Below are the code and all the weights of a small trained network. Each question names an input and a class and asks about switching units off, where a switched-off unit gives its printed mean instead of its output.

import numpy as np


def w(rows, s, z=0):
    codes = np.array(rows[::2]) - 128.0
    scale = np.full(codes.shape[1], s)
    scale[-1] = z or s
    return codes * scale


def f(y):
    return np.maximum(y, 0)


def log_softmax(a):
    a = a - a.max(-1, keepdims=True)
    return a - np.log(np.exp(a).sum(-1, keepdims=True))


def net(x, mask):
    res = np.array(x, float).reshape(1, 7) / 4 @ E
    y = f(res @ A[0][:, :-1].T + A[0][:, -1])
    res = res + np.where(mask, y, B[0][:, -1]) @ B[0][:, :-1]
    return log_softmax(res[-1] @ U[:, :-1].T + U[:, -1])


A, B = {}, {}
E = w([
[22,185,184,59,2,41],'x0',
[126,128,127,125,131,126],'x1',
[127,129,126,131,125,130],'x2',
[129,130,127,127,128,130],'x3',
[126,129,126,127,132,127],'x4',
[196,249,137,227,140,37],'x5',
[40,202,241,153,215,220],'x6',
],0.006)
A[0] = w([
[83,23,116,43,121,200,140],'n1',
[177,226,127,221,143,48,146],'n2',
[80,20,108,46,121,210,141],'n3',
[197,65,33,112,42,35,73],'n4',
[68,8,111,40,119,208,145],'n5',
[80,14,118,52,125,199,136],'n6',
[234,75,91,203,236,208,2],'n7',
[182,219,130,221,137,50,130],'n8',
[172,235,126,225,125,46,129],'n9',
[43,210,215,152,186,205,95],'n10',
[224,73,98,203,253,219,13],'n11',
[182,238,128,223,140,60,132],'n12',
[203,64,22,113,39,29,68],'n13',
[53,198,214,163,170,196,76],'n14',
[71,5,116,40,108,204,144],'n15',
[207,37,21,96,33,30,78],'n16',
[196,231,120,230,149,39,150],'n17',
[31,199,192,40,27,41,12],'n18',
[242,62,67,210,252,225,42],'n19',
[33,196,195,46,30,40,36],'n20',
[18,213,194,42,10,38,45],'n21',
[53,192,224,148,168,194,88],'n22',
[54,206,223,150,202,224,109],'n23',
[41,204,243,154,193,219,108],'n24',
],0.006,0.0019)
B[0] = w([
[86,201,210,51,137,198,209],'n1',
[70,207,214,47,133,213,207],'n2',
[90,218,204,59,128,201,213],'n3',
[220,99,62,42,214,46,213],'n4',
[88,231,218,45,130,204,219],'n5',
[87,214,211,57,126,200,209],'n6',
[41,41,69,241,19,135,231],'n7',
[73,188,213,43,145,213,204],'n8',
[71,210,223,47,123,210,208],'n9',
[214,107,55,54,198,45,208],'n10',
[36,23,76,242,32,128,238],'n11',
[60,215,217,41,128,218,208],'n12',
[220,98,61,40,229,33,218],'n13',
[201,110,71,62,201,46,196],'n14',
[98,225,218,42,127,207,219],'n15',
[236,98,48,38,237,20,227],'n16',
[69,217,215,43,127,220,218],'n17',
[39,40,80,250,26,136,222],'n18',
[30,40,82,247,21,130,255],'n19',
[32,32,88,230,43,143,222],'n20',
[31,36,77,254,27,131,236],'n21',
[199,96,72,62,208,60,197],'n22',
[215,87,49,74,205,35,217],'n23',
[218,95,46,54,210,31,220],'n24',
],0.006,0.0078)
U = w([
[99,249,248,59,141,231,177],'0',
[248,96,39,69,226,14,192],'1',
[54,37,78,249,27,144,9],'2',
],0.012,0.0015)

Each question gives the input, the list of numbers given to net, and the class t.
The units are the neurons (one row each of A and B). Each row of codes is followed by its name. A weight is (code - 128) times the scale printed after its matrix; where a second scale follows, it is the last column's (A, B and U).
mask holds one flag per neuron, in row order. A switched-off neuron (its flag False) gives its mean, the last column of its row in B, instead of its output. The means were averaged over made-up inputs and are rounded, as every weight is.
A unit's drop is (log p(t) with every unit on - log p(t) with that unit switched off) / (log p(t) with every unit on - log p(t) with every unit switched off).
The circuit of an input: a set's keep is (log p(t) with only the set's units on - log p(t) with every unit switched off) / (log p(t) with every unit on - log p(t) with every unit switched off). Starting from the 12 units with the biggest drops (on a tie, the unit counted first), units are removed one at a time, each time the one whose removal leaves the highest keep (on an exact tie, the one counted first), for as long as the keep stays at least 0.8.
units of the circuit, in order: the units of the circuit, biggest drop first
top k neurons: the k neurons with the biggest drops, biggest first
drop of u: that unit's drop, to one decimal
input [-7,-8,-8,5,-1,4,7], class 1: units of the circuit, in order => n23
input [8,-2,2,2,1,6,0], class 2: top 3 neurons => n21, n18, n20
input [-7,6,2,4,0,5,7], class 1: top 4 neurons => n24, n23, n10, n14
input [-8,-8,-6,-5,-4,8,-3], class 0: top 2 neurons => n17, n12
input [7,0,2,6,-1,-8,-6], class 0: top 2 neurons => n15, n5
input [-6,-3,-8,2,7,2,5], class 2: top 3 neurons => n19, n11, n7
input [-6,-6,-1,-1,1,6,-1], class 0: top 4 neurons => n17, n12, n2, n8
input [7,-8,3,-8,-3,0,-7], class 1: top 3 neurons => n16, n13, n4
input [7,7,4,3,4,7,-7], class 0: top 2 neurons => n9, n17
input [8,-8,8,3,-1,-4,8], class 1: drop of n24 => 0.4
input [-4,-5,-4,6,0,7,8], class 1: drop of n10 => 0.5
input [3,-3,-8,1,-6,-2,1], class 2: drop of n9 => 0.2
